Below are the code and all the weights of a small trained network. Each question names an input and a target symbol and asks about switching units off, where a switched-off unit gives its printed mean instead of its output.

import numpy as np


def w(rows, s, z=0):
    codes = np.array(rows[::2]) - 128.0
    scale = np.full(codes.shape[1], s)
    scale[-1] = z or s
    return codes * scale


def norm(h):
    return h / np.sqrt((h * h).mean(-1, keepdims=True) + 1e-5)


def f(y):
    return np.maximum(y, 0)


def softmax(a):
    e = np.exp(a - a.max(-1, keepdims=True))
    return e / e.sum(-1, keepdims=True)


def log_softmax(a):
    a = a - a.max(-1, keepdims=True)
    return a - np.log(np.exp(a).sum(-1, keepdims=True))


def net(x, mask):
    ids = ['αβγδεηλξτφω'.index(c) for c in x.split()]
    T = len(ids)
    res = E[ids] + P[:T]
    r = norm(res)
    for j in range(2):
        rows = slice(4 * j, 4 * j + 4)
        q, k, v = (r @ M[0][rows].T for M in (Q, K, V))
        z = softmax(np.where(np.tri(T) > 0, q @ k.T / 4**0.5, -1e9)) @ v
        o = O[0][rows]
        res = res + np.where(mask[j], z, o[:, -1]) @ o[:, :-1]
    y = f(norm(res) @ A[0][:, :-1].T + A[0][:, -1])
    res = res + np.where(mask[2:18], y, B[0][:, -1]) @ B[0][:, :-1]
    return log_softmax(norm(res)[-1] @ U[:, :-1].T + U[:, -1])


Q, K, V, O, A, B = {}, {}, {}, {}, {}, {}
E = w([
[90,2,188,199,88,159,177,112,141,140],'α',
[150,184,93,115,192,183,125,178,120,100],'β',
[161,195,92,193,107,197,166,98,117,148],'γ',
[87,157,104,98,204,213,124,112,127,108],'δ',
[126,27,144,154,112,111,143,72,141,192],'ε',
[131,137,157,212,134,107,188,112,163,187],'η',
[119,58,142,139,192,145,74,67,180,128],'λ',
[105,95,186,129,138,103,203,164,127,184],'ξ',
[141,141,129,114,133,47,194,78,119,196],'τ',
[139,243,123,124,124,66,178,118,185,163],'φ',
[129,154,89,113,88,166,110,171,162,70],'ω',
],0.02)
P = w([
[95,153,35,180,100,84,71,144,106,182],'0',
[123,93,134,87,109,193,153,62,174,241],'1',
[45,161,118,255,143,142,112,167,178,174],'2',
[105,109,167,145,58,130,77,104,132,215],'3',
[120,62,103,201,162,114,228,115,166,56],'4',
[80,233,182,195,112,72,97,77,102,92],'5',
[133,142,154,160,35,102,126,138,58,72],'6',
[162,138,53,115,110,89,184,87,115,72],'7',
[48,213,190,211,72,189,43,103,152,149],'8',
[151,149,132,134,104,194,114,134,117,157],'9',
[128,145,52,93,134,116,161,172,158,155],'10',
],0.015)
Q[0] = w([
[160,78,98,156,131,138,226,105,112,79],'h0',
[155,147,94,90,137,62,200,84,174,107],'h0',
[165,182,177,140,120,130,191,50,117,100],'h0',
[116,136,191,237,44,162,144,98,4,181],'h0',
[77,144,226,190,75,213,78,209,62,209],'h1',
[164,31,37,54,154,159,105,192,104,183],'h1',
[113,200,88,148,101,79,129,66,117,226],'h1',
[154,157,69,130,114,197,2,118,174,186],'h1',
],0.0099)
K[0] = w([
[137,68,151,30,120,179,188,146,148,210],'h0',
[156,55,101,147,166,153,174,146,193,125],'h0',
[101,91,188,186,128,164,168,200,173,161],'h0',
[87,96,225,136,143,140,49,173,120,198],'h0',
[112,186,182,128,90,101,26,99,35,139],'h1',
[193,105,75,70,117,101,159,92,43,80],'h1',
[58,165,73,190,208,95,134,160,123,102],'h1',
[119,128,125,169,111,74,126,127,11,72],'h1',
],0.011)
V[0] = w([
[244,164,155,109,164,154,109,174,204,113],'h0',
[206,152,124,200,124,114,144,135,124,183],'h0',
[68,160,84,45,164,16,101,153,255,111],'h0',
[106,110,153,124,117,217,56,233,61,71],'h0',
[147,109,62,131,94,28,104,191,72,141],'h1',
[89,232,169,195,213,146,157,183,153,155],'h1',
[182,233,71,73,163,123,115,119,94,93],'h1',
[176,143,102,200,92,161,36,53,188,81],'h1',
],0.0081)
O[0] = w([
[66,92,99,207,184,151,61,114,83,93,77],'h0',
[169,89,94,126,110,69,85,83,161,23,141],'h0',
[166,150,254,131,215,229,118,154,75,146,132],'h0',
[52,119,43,99,195,128,241,165,84,79,94],'h0',
[95,98,120,151,125,79,118,81,89,62,79],'h1',
[171,44,92,148,40,176,125,179,195,139,254],'h1',
[189,119,116,149,139,149,181,52,184,92,128],'h1',
[169,170,196,32,211,37,145,128,161,84,176],'h1',
],0.0094,0.0088)
A[0] = w([
[137,75,105,46,156,145,98,181,151,156,53],'n0',
[130,76,109,80,150,157,69,195,114,166,119],'n1',
[136,158,138,126,34,173,174,167,139,168,156],'n2',
[114,168,156,162,96,157,111,96,118,84,164],'n3',
[128,102,121,74,130,138,59,191,180,99,121],'n4',
[94,136,96,127,146,167,133,55,95,70,148],'n5',
[166,233,122,194,103,127,152,100,158,173,255],'n6',
[155,198,166,193,73,92,231,15,149,195,197],'n7',
[139,133,166,172,76,37,250,124,171,194,182],'n8',
[83,134,63,121,125,137,36,131,145,85,236],'n9',
[194,115,140,106,117,124,110,169,125,102,122],'n10',
[102,125,148,126,141,144,59,142,109,119,144],'n11',
[106,167,161,105,184,82,116,92,160,42,82],'n12',
[95,35,220,148,135,69,132,137,117,165,221],'n13',
[130,166,126,168,69,44,231,89,127,211,123],'n14',
[79,211,157,138,124,160,118,121,79,78,162],'n15',
],0.012,0.0047)
B[0] = w([
[97,231,115,101,81,148,145,212,175,144,158],'n0',
[77,225,150,125,102,188,81,142,155,110,158],'n1',
[173,103,94,116,151,171,151,170,104,155,254],'n2',
[167,40,149,152,179,87,150,109,113,142,152],'n3',
[108,212,135,84,174,139,147,58,183,101,180],'n4',
[157,88,85,128,115,122,134,196,135,109,153],'n5',
[146,68,104,101,84,55,136,170,118,213,234],'n6',
[164,79,28,191,40,53,65,214,153,191,215],'n7',
[246,106,59,135,36,119,68,181,176,212,236],'n8',
[78,85,126,170,127,109,99,52,73,81,171],'n9',
[117,128,140,129,141,190,107,117,128,163,162],'n10',
[92,135,140,143,155,122,95,83,83,170,144],'n11',
[127,109,211,28,127,140,205,68,83,107,158],'n12',
[139,61,78,152,88,138,164,222,158,145,174],'n13',
[180,34,104,161,142,125,98,205,194,172,197],'n14',
[169,79,120,141,126,61,136,150,86,142,157],'n15',
],0.011,0.014)
U = w([
[157,76,125,195,80,55,173,146,114,197,205],'α',
[179,183,117,88,82,204,179,219,168,176,93],'β',
[126,196,201,61,165,121,89,178,171,137,113],'γ',
[59,214,92,113,151,98,57,190,108,115,165],'δ',
[60,86,104,150,81,235,113,129,35,151,37],'ε',
[134,149,84,41,96,118,128,73,203,85,44],'η',
[89,131,136,96,141,94,120,121,58,192,108],'λ',
[118,207,130,111,90,200,45,119,182,59,150],'ξ',
[168,76,183,75,177,125,215,155,111,93,144],'τ',
[138,81,61,148,166,205,138,140,166,24,60],'φ',
[235,96,191,121,183,255,59,110,129,131,3],'ω',
],0.0075,0.0037)

Each question gives the input, a string of symbols that net reads in full, and the target symbol t.
The units are the heads (4 rows each of Q, K, V and O) and the neurons (one row each of A and B). Each row of codes is followed by its name. A weight is (code - 128) times the scale printed after its matrix; where a second scale follows, it is the last column's (O, A, B and U).
mask holds one flag per unit, heads first, then neurons. A switched-off unit (its flag False) gives its mean, the last column of its rows in O or B, instead of its output. The means were averaged over made-up inputs and are rounded, as every weight is.
A unit's drop is (log p(t) with every unit on - log p(t) with that unit switched off) / (log p(t) with every unit on - log p(t) with every unit switched off).
The circuit of an input: a set's keep is (log p(t) with only the set's units on - log p(t) with every unit switched off) / (log p(t) with every unit on - log p(t) with every unit switched off). Starting from the 12 units with the biggest drops (on a tie, the unit counted first), units are removed one at a time, each time the one whose removal leaves the highest keep (on an exact tie, the one counted first), for as long as the keep stays at least 0.8.
units of the circuit, in order: the units of the circuit, biggest drop first
unit that matters most: the unit with the biggest drop
k most important neurons: the k neurons with the biggest drops, biggest first
heads that matter: for each layer, one digit per head in row order, 1 if its drop is at least 0.15 and else 0, layers parted by /
drop when u is switched off: that unit's drop, to one decimal
input ω δ ε λ ω δ ε φ ξ φ λ, target ω: heads that matter => 10
input ξ φ ξ γ β φ δ δ δ, target ω: units of the circuit, in order => [h0, n7, n8, n3]
input δ δ β γ γ δ α φ ε λ, target δ: units of the circuit, in order => [h1, n1, n8]
input δ β γ δ φ ω, target η: unit that matters most => h1
input φ λ δ ω δ δ ω, target τ: heads that matter => 01
input λ τ ξ ω δ β, target ε: heads that matter => 01
input η ε ω δ, target ξ: heads that matter => 00
input ξ η λ δ ε β, target γ: heads that matter => 01
input δ δ ω β δ η ξ α β, target ξ: 2 most important neurons => [n4, n9]
input φ δ δ δ η δ λ, target β: heads that matter => 10
input δ δ λ γ ξ ξ ω δ ω, target ε: heads that matter => 01
input ω δ φ β δ η γ τ λ β, target η: heads that matter => 11
input δ η ξ ω ξ β, target ε: 3 most important neurons => [n9, n8, n7]
input ω ξ ω δ τ λ, target τ: 3 most important neurons => [n12, n8, n13]
input φ τ α β β ω, target δ: most important neuron => [n4]
input β δ ω α φ δ, target τ: heads that matter => 00
input φ δ λ ω φ ξ φ β, target ω: 2 most important neurons => [n7, n8]
input δ ε δ φ α τ δ δ δ, target α: 2 most important neurons => [n3, n6]
input α δ δ δ δ ξ δ β λ δ β, target φ: 2 most important neurons => [n8, n7]
input δ δ ω η ξ τ λ, target ξ: 2 most important neurons => [n6, n4]
input δ λ ω β δ β, target τ: unit that matters most => h0
input ω δ δ ξ ω ξ δ β δ δ λ, target φ: 2 most important neurons => [n6, n5]
input α ω ω δ δ η δ α β, target ξ: drop when n13 is switched off => 0.1
input δ ω δ ε δ β δ, target λ: drop when h1 is switched off => 1.1
